Below is a small trained network, with its code and all its weights. Each question gives an input and a class and asks what happens when units are switched off, that is, made to give their printed mean instead of their output.

import numpy as np


def w(rows, s, z=0):
    codes = np.array(rows[::2]) - 128.0
    scale = np.full(codes.shape[1], s)
    scale[-1] = z or s
    return codes * scale


def norm(h):
    return h / np.sqrt((h * h).mean(-1, keepdims=True) + 1e-5)


def f(y):
    return y / 2 * (1 + np.tanh(0.7978845608 * (y + 0.044715 * y**3)))


def log_softmax(a):
    a = a - a.max(-1, keepdims=True)
    return a - np.log(np.exp(a).sum(-1, keepdims=True))


def net(x, mask):
    res = np.array(x, float).reshape(1, 2) / 4 @ E
    u = 0
    for l in range(3):
        y = f(norm(res) @ A[l][:, :-1].T + A[l][:, -1])
        res = res + np.where(mask[u : u + 10], y, B[l][:, -1]) @ B[l][:, :-1]
        u += 10
    return log_softmax(norm(res)[-1] @ U[:, :-1].T + U[:, -1])


A, B = {}, {}
E = w([
[219,100,188,84,255,89,165],'x0',
[177,137,223,85,21,183,190],'x1',
],0.0091)
A[0] = w([
[217,136,184,73,21,147,127,142],'0.n0',
[89,82,147,43,107,198,143,111],'0.n1',
[34,114,122,100,109,156,110,90],'0.n2',
[182,83,211,131,191,17,105,219],'0.n3',
[138,94,204,147,78,244,217,119],'0.n4',
[146,253,89,77,106,130,206,5],'0.n5',
[166,205,182,104,113,158,33,66],'0.n6',
[176,134,63,199,176,97,100,31],'0.n7',
[122,63,69,178,126,228,155,71],'0.n8',
[21,164,120,188,36,118,75,139],'0.n9',
],0.0043,0.0032)
B[0] = w([
[97,96,105,225,160,78,73,212],'0.n0',
[196,188,69,225,148,63,99,137],'0.n1',
[175,122,154,49,179,199,110,138],'0.n2',
[59,195,51,58,83,228,76,254],'0.n3',
[100,128,74,255,184,130,122,201],'0.n4',
[142,93,194,166,162,38,66,103],'0.n5',
[142,168,165,178,156,75,80,113],'0.n6',
[184,14,167,226,10,54,232,143],'0.n7',
[107,134,135,94,155,136,176,119],'0.n8',
[144,148,62,21,179,164,127,235],'0.n9',
],0.0052,0.0041)
A[1] = w([
[131,133,157,133,81,109,184,8],'1.n0',
[140,114,254,189,51,136,214,2],'1.n1',
[189,139,251,189,15,146,183,25],'1.n2',
[97,136,68,106,132,156,122,146],'1.n3',
[224,131,131,219,189,71,133,132],'1.n4',
[160,172,134,135,127,77,139,104],'1.n5',
[120,134,161,222,159,215,53,208],'1.n6',
[180,147,137,89,80,240,179,107],'1.n7',
[234,87,231,43,176,86,207,78],'1.n8',
[236,126,197,177,26,132,159,11],'1.n9',
],0.0071,0.0031)
B[1] = w([
[78,125,106,162,137,162,86,110],'1.n0',
[84,81,119,182,177,97,48,197],'1.n1',
[42,1,239,217,167,190,95,227],'1.n2',
[147,80,196,109,134,117,155,253],'1.n3',
[98,168,89,109,53,132,118,198],'1.n4',
[90,161,60,150,102,205,81,112],'1.n5',
[138,142,107,154,108,69,226,235],'1.n6',
[99,87,93,135,159,71,97,205],'1.n7',
[161,187,107,86,136,180,175,240],'1.n8',
[55,79,195,200,168,104,59,197],'1.n9',
],0.0089,0.0042)
A[2] = w([
[118,141,124,159,204,151,139,161],'2.n0',
[95,91,161,90,117,160,100,82],'2.n1',
[104,121,86,106,169,34,58,115],'2.n2',
[159,147,153,81,156,128,199,145],'2.n3',
[222,223,170,88,153,179,126,50],'2.n4',
[152,79,213,75,102,85,150,64],'2.n5',
[75,129,110,131,94,123,84,120],'2.n6',
[82,153,143,121,18,157,104,84],'2.n7',
[89,157,117,107,4,174,107,5],'2.n8',
[159,191,123,78,84,179,155,112],'2.n9',
],0.011,0.0031)
B[2] = w([
[93,96,110,120,69,141,105,201],'2.n0',
[133,190,44,143,120,109,153,160],'2.n1',
[116,112,204,208,95,168,133,254],'2.n2',
[124,162,97,114,98,128,165,223],'2.n3',
[167,94,79,23,156,134,150,209],'2.n4',
[136,180,72,168,96,41,201,155],'2.n5',
[212,122,184,94,190,128,145,185],'2.n6',
[167,140,95,33,209,130,151,176],'2.n7',
[149,127,69,1,163,160,160,178],'2.n8',
[54,57,147,135,186,169,109,191],'2.n9',
],0.0093,0.0059)
U = w([
[64,62,184,221,155,174,90,206],'0',
[133,114,91,2,184,186,142,199],'1',
[121,200,83,168,60,61,205,162],'2',
[157,162,156,104,103,87,54,24],'3',
[174,145,174,109,103,101,102,17],'4',
[152,201,182,116,119,113,84,1],'5',
[160,168,143,110,109,89,43,28],'6',
[152,167,139,112,113,97,51,32],'7',
],0.018,0.0061)

Each question gives the input, the list of numbers given to net, and the class t.
The units are the neurons (one row each of A and B). Each row of codes is followed by its name. A weight is (code - 128) times the scale printed after its matrix; where a second scale follows, it is the last column's (A, B and U).
mask holds one flag per neuron, layer by layer. A switched-off neuron (its flag False) gives its mean, the last column of its row in B, instead of its output. The means were averaged over made-up inputs and are rounded, as every weight is.
A unit's drop is (log p(t) with every unit on - log p(t) with that unit switched off) / (log p(t) with every unit on - log p(t) with every unit switched off).
most important unit: the unit with the biggest drop
k most important neurons: the k neurons with the biggest drops, biggest first
k most important neurons of layer l: the k neurons of layer l with the biggest drops, biggest first
drop of u: that unit's drop, to one decimal
input [6,-8], class 0: most important unit	2.n2
input [-7,8], class 0: 2 most important neurons	[0.n3; 1.n2]
input [-1,0], class 2: 2 most important neurons	[1.n8; 1.n3]
input [0,3], class 2: 3 most important neurons	[0.n4; 0.n0; 1.n6]
input [-2,0], class 2: 2 most important neurons	[1.n3; 0.n3]
input [7,7], class 0: 2 most important neurons	[1.n2; 0.n9]
input [-1,2], class 2: 2 most important neurons	[1.n6; 0.n4]
input [3,1], class 2: 2 most important neurons	[0.n3; 1.n1]
input [-6,7], class 0: 2 most important neurons	[0.n3; 1.n2]
input [-3,0], class 2: 2 most important neurons	[1.n3; 0.n3]
input [-6,5], class 1: 2 most important neurons	[0.n9; 0.n7]
input [2,-3], class 2: 2 most important neurons of layer 0	[0.n3; 0.n0]
input [1,0], class 2: drop of 1.n7	0.5
input [-8,4], class 1: drop of 0.n2	0.0
input [2,1], class 2: most important unit	0.n3
input [-1,1], class 2: drop of 1.n6	1.3
input [5,-8], class 0: drop of 2.n2	0.1
